(122, 45, 177, 143, 226) >> 226
(-333, -905, 98, 770, 582, -930) >> -930
(194, 780, 250, 821, 681, 433) >> 433
(1057, 7985, 6237, 6496) >> 6496
(99, 92, 76, 101, 206, 63) >> 63
(88, 97, 24, 25) >> 25
---
[[374 686 606 133 171 581 563]
 [513 741 631  74 183 682 480]
 [435 439 505 285 195 378 502]
 [450 539 503 292 290 455 439]
 [338  88 191 707 720 366 362]
 [470 526 477 336 315 458 415]
 [429 100  89 817 699 205 386]
 [460 595 578 319 324 504 468]
 [453 517 532 245 268 500 472]
 [456 564 544 329 308 507 448]
 [490  17 254 752 691 245 206]] yields 374

[[587 609 379 490 644 494 615 597 618 524 395 497 539 450 629 475]
 [498 509 666 532 314 498 474 408 395 505 698 611 505 647 477 582]
 [542 603 606 461 235 419 489 358 390 429 680 596 506 577 546 582]
 [529 541 521 527 515 518 544 526 520 539 540 565 522 565 543 521]
 [500 525 668 523 300 489 479 399 391 494 700 620 509 643 483 583]
 [509 493 472 589 675 576 607 637 584 644 475 611 506 658 538 453]
 [585 666 295 482 604 434 722 608 594 573 409 654 487 631 704 391]
 [528 530 530 532 527 530 535 530 528 536 533 541 530 543 534 526]
 [492 516 631 545 356 497 521 444 410 548 678 666 492 710 498 539]
 [520 566 457 541 505 481 650 561 498 613 547 719 472 758 597 435]
 [512 510 445 581 661 561 629 640 580 646 477 633 501 679 560 440]] yields 587

[[ 91  95 107 122 123 119 113 107 104 112 123 126 102 118]
 [105 142 116 137 101 131 125 132 142 109 125 102 155  96]
 [178 208 160 131  87 147 140 167 175 128 125  86 199 114]
 [ 26  72  74 136 106 118 103  93  98  84 124 112 106  82]
 [161 136 131 129 153 115 141 132 145 149 123 146 129 132]
 [158 119 146 102 134 123 119 122 103 137 121 134  97 160]
 [ 50  98  81 146 111 119 117 108 126  95 125 113 132  76]] yields 91

[[171 131 219 130 130 109 205  58  92]
 [201 132 249 131 131  80 185  39  80]
 [164 129  61 134 118  46 129 101 114]
 [213 131 162 135 125  24 122  58  89]
 [192 132 236 131 133  88 156  60  91]] yields 171

[[-501  609 -507  322 -267  -31 -164 -217 -486   62 -393 -504 -489  628
  -493 -483]
 [-468  659 -414  642  475 -506  551 -504 -503 -474 -497 -456 -493  166
  -486 -488]
 [-141 -423 -118 -384 -270 -181 -295 -114 -168 -269 -139 -113 -147 -475
  -180 -168]
 [ -33 -504  -79 -507 -502  455 -507  680  229  133  623   -7  372 -508
   529  548]
 [ 669 -410  789  -91  903 -452  747 -465  163 -459 -496  706  -35 -473
  -507 -508]] yields -501

[[ 334  720  464 -184  525  -60  335  793 -266 -682]
 [ 314  561  493 -207  486   79  194  800 -361 -713]
 [ 378  633  475 -185  454   54  231  850 -354 -670]
 [ 419  897  426 -144  514 -169  459  845 -203 -619]
 [ 318  680  473 -191  524  -29  304  786 -284 -695]
 [ 173  493  521 -241  584   50  200  678 -316 -792]
 [  91  542  521 -249  675  -53  286  591 -229 -829]
 [ 120  503  524 -250  634    4  236  625 -274 -817]
 [ 348  779  453 -172  533 -105  382  797 -236 -667]
 [ 241  512  510 -227  532   75  185  739 -346 -756]
 [ 356  928  429 -150  579 -238  517  781 -143 -646]
 [ 270  918  439 -169  651 -287  550  700  -94 -691]] yields 334
---
[[-1.54 -2.42 -2.53  1.19 -2.61 -0.73  3.85]
 [-0.70 -3.80 -0.23  0.41 -4.34  0.38  4.12]
 [ 2.09 -1.45 -4.37  1.62 -4.13 -2.46  3.44]] → -0.73

[[-4.52 -0.29  2.83 -0.03  1.69 -1.18 -2.19]
 [-2.54 -3.77  0.73  2.62  0.75 -0.66  2.13]
 [-3.20 -0.10  2.85 -2.04  2.64  0.10 -1.74]] → -0.10

[[-4.74 -2.13 -0.09 -2.83 -0.44]
 [-1.86  2.16  2.52 -1.13  3.99]
 [-4.40 -0.52  1.51 -1.74  0.43]] → -0.52

[ 1.82 -2.48 -1.16 -4.63  2.37] → -1.16

[[ 1.04  0.34  1.25 -0.75 -0.07]
 [ 0.70 -0.05  4.97  1.19  0.76]
 [ 0.52 -0.20  0.77  0.53 -3.77]] → 0.53

[-1.33  1.95 -4.63  0.22 -1.24 -0.98  0.68] → -0.98

[[ 3.65 -3.86  0.68 -0.11 -1.63  4.47  1.46]
 [-2.76 -0.46 -1.87 -1.66 -1.16 -2.92 -2.07]
 [ 4.19 -3.63  0.67  0.05 -1.85  5.02  2.12]] → -0.46
---
array([[  95.5,    0.2,  -26.2,  -10.2,   54.0,  154.5],
       [ -79.9,   71.3,  132.8,   87.5,  -58.0, -187.7]]) >> 154.5, -187.7

array([ 0.048,  0.170,  0.137, -0.139, -0.093,  0.110]) >> 0.170, -0.139

array([ 0.14,  0.57, -0.32,  1.47,  1.51, -1.04]) >> 1.51, -1.04

array([-1.7,  1.1,  0.4,  0.0, -1.0]) >> 1.1, -1.7

array([[ 168.0,   30.0, -152.5,  -73.1,  157.3],
       [-226.8,  -38.6,  -65.0, -208.0,  186.2],
       [ -95.1,   -7.6,  121.3,  136.9, -184.9]]) >> 186.2, -226.8

array([-0.162,  0.131, -0.121, -0.138]) >> 0.131, -0.162

array([[ 13.556,   8.860,  -8.535,  13.562],
       [  8.404,  -2.338, -13.261,   1.590]]) >> 13.562, -13.261

array([[ 1.71, -1.28,  0.13, -0.60,  0.56,  1.35],
       [-0.15,  0.77, -0.64, -0.64,  0.85, -0.10],
       [-0.20,  0.97, -0.64, -0.63,  0.83, -0.09]]) >> 1.71, -1.28
---
[-2.71  1.32  4.04  3.88 -5.26 -4.86  3.22]	3.88, 4.04

[-0.34  4.61  2.41 -1.04  2.46]	2.41, 4.61

[ 4.13  0.38  2.71  1.92 -2.25  2.38  2.20]	1.92, 4.13

[ 0.09 -1.77  0.77  4.12 -2.55]	0.77, 4.12

[[ 4.70 -4.26  4.89  2.49 -3.20]
 [-2.39  4.44  2.44  3.08 -4.56]
 [-3.93  3.86 -1.76 -0.37 -0.82]]	2.44, 4.89

[[-4.25 -0.27 -2.49  0.91  3.53 -2.87 -1.98]
 [-4.12  0.08 -2.43  1.15  3.75 -3.08 -1.58]
 [-4.44  0.50 -2.32  0.92  3.69 -2.79 -1.66]]	1.15, 3.75

[[ 0.80  3.11 -4.98  0.13  0.54  0.41 -0.57]
 [ 0.23 -0.01  2.06 -1.85 -0.80 -0.51 -2.74]
 [-0.70  3.94 -1.06 -1.10 -0.98 -1.00 -1.54]]	-1.85, 3.94

[ 1.17  4.89  2.14 -2.27 -3.37  5.39 -1.89]	-2.27, 5.39
---
[[ 3.43 -0.35  1.91  1.34  4.30  0.35 -1.58]
 [-0.42 -0.76 -0.44 -0.21  0.94 -0.66 -0.07]
 [ 0.28  0.41 -0.02 -0.19 -0.21 -0.58  0.04]] Out: -1.58

[[-3.80 -3.54  0.63  4.11 -2.76]
 [ 3.81  2.85  4.11 -3.93 -3.18]
 [-3.43  3.58  3.92 -3.09  3.59]] Out: -2.76

[[ 4.23  0.47 -2.39  0.26 -2.93  4.34 -2.67]
 [ 1.96  4.19 -1.68  4.12 -1.16  2.01 -1.42]
 [-1.58  3.08  2.97  3.25  3.80 -1.60  3.33]] Out: -2.67

[[-0.92  2.74 -1.87  3.57]
 [ 3.06  5.55  0.64  0.30]
 [-1.69  0.63  0.24  0.62]] Out: 3.57

[[ 3.90 -4.87  2.63  2.39]
 [-0.24  4.07  0.68 -1.19]
 [ 3.63  2.82  4.51 -2.54]] Out: 2.39

[[-2.38  1.16 -3.05  0.68  4.48]
 [-0.12 -2.38  3.44  0.05  0.29]
 [ 3.55 -2.63  1.53  2.18  0.51]] Out: 4.48
